Below are the code and all the weights of a small trained network. Each question names an input and a class and asks about switching units off, where a switched-off unit gives its printed mean instead of its output.

import numpy as np


def w(rows, s, z=0):
    codes = np.array(rows[::2]) - 128.0
    scale = np.full(codes.shape[1], s)
    scale[-1] = z or s
    return codes * scale


def f(y):
    return y / 2 * (1 + np.tanh(0.7978845608 * (y + 0.044715 * y**3)))


def log_softmax(a):
    a = a - a.max(-1, keepdims=True)
    return a - np.log(np.exp(a).sum(-1, keepdims=True))


def net(x, mask):
    res = np.array(x, float).reshape(1, 4) / 4 @ E
    y = f(res @ A[0][:, :-1].T + A[0][:, -1])
    res = res + np.where(mask, y, B[0][:, -1]) @ B[0][:, :-1]
    return log_softmax(res[-1] @ U[:, :-1].T + U[:, -1])


A, B = {}, {}
E = w([
[46,129,50,2,55],'x0',
[196,222,61,108,211],'x1',
[141,104,90,136,122],'x2',
[100,137,111,156,122],'x3',
],0.0086)
A[0] = w([
[150,58,185,203,52,255],'n1',
[123,47,201,143,82,193],'n2',
[53,70,154,50,37,134],'n3',
[54,169,66,42,155,120],'n4',
[128,181,52,75,168,75],'n5',
[66,39,155,54,32,209],'n6',
[143,48,177,214,89,200],'n7',
[97,194,58,58,200,133],'n8',
[163,217,81,149,175,180],'n9',
[150,247,43,76,186,144],'n10',
[82,17,178,219,43,255],'n11',
[167,208,68,156,201,180],'n12',
[54,155,80,2,68,202],'n13',
[243,232,149,231,217,252],'n14',
],0.0083,0.0048)
B[0] = w([
[113,11,209,84,221,216],'n1',
[55,50,211,48,202,193],'n2',
[46,66,28,58,49,196],'n3',
[58,243,35,92,31,172],'n4',
[205,167,122,38,92,153],'n5',
[2,46,40,55,63,216],'n6',
[98,57,229,43,220,203],'n7',
[227,233,98,18,55,169],'n8',
[221,189,131,193,130,177],'n9',
[213,224,51,86,38,189],'n10',
[34,41,222,18,241,241],'n11',
[215,203,55,232,151,185],'n12',
[48,228,29,74,21,213],'n13',
[246,56,47,228,202,249],'n14',
],0.0068,0.013)
U = w([
[86,29,249,131,186,215],'0',
[8,68,94,66,25,143],'1',
[225,153,61,222,171,135],'2',
[167,253,71,58,37,1],'3',
],0.008,0.0047)

Each question gives the input, the list of numbers given to net, and the class t.
The units are the neurons (one row each of A and B). Each row of codes is followed by its name. A weight is (code - 128) times the scale printed after its matrix; where a second scale follows, it is the last column's (A, B and U).
mask holds one flag per neuron, in row order. A switched-off neuron (its flag False) gives its mean, the last column of its row in B, instead of its output. The means were averaged over made-up inputs and are rounded, as every weight is.
A unit's drop is (log p(t) with every unit on - log p(t) with that unit switched off) / (log p(t) with every unit on - log p(t) with every unit switched off).
The circuit of an input: a set's keep is (log p(t) with only the set's units on - log p(t) with every unit switched off) / (log p(t) with every unit on - log p(t) with every unit switched off). Starting from the 12 units with the biggest drops (on a tie, the unit counted first), units are removed one at a time, each time the one whose removal leaves the highest keep (on an exact tie, the one counted first), for as long as the keep stays at least 0.8.
units of the circuit, in order: the units of the circuit, biggest drop first
k most important neurons: the k neurons with the biggest drops, biggest first
drop when u is switched off: that unit's drop, to one decimal
input [-1,7,4,2], class 2: units of the circuit, in order -> [n14]
input [3,1,-3,-2], class 3: units of the circuit, in order -> [n11, n1]
input [0,-3,4,0], class 0: units of the circuit, in order -> [n13, n4]
input [1,2,1,1], class 3: 2 most important neurons -> [n14, n1]
input [0,-7,-4,-5], class 0: 2 most important neurons -> [n11, n1]
input [-4,1,0,-5], class 2: 2 most important neurons -> [n11, n14]
input [0,5,-4,-1], class 2: 2 most important neurons -> [n14, n13]
input [-1,6,4,-7], class 2: drop when n14 is switched off -> 0.1
input [1,5,8,7], class 3: drop when n12 is switched off -> -0.1
input [0,-1,-1,-3], class 0: drop when n10 is switched off -> 0.2
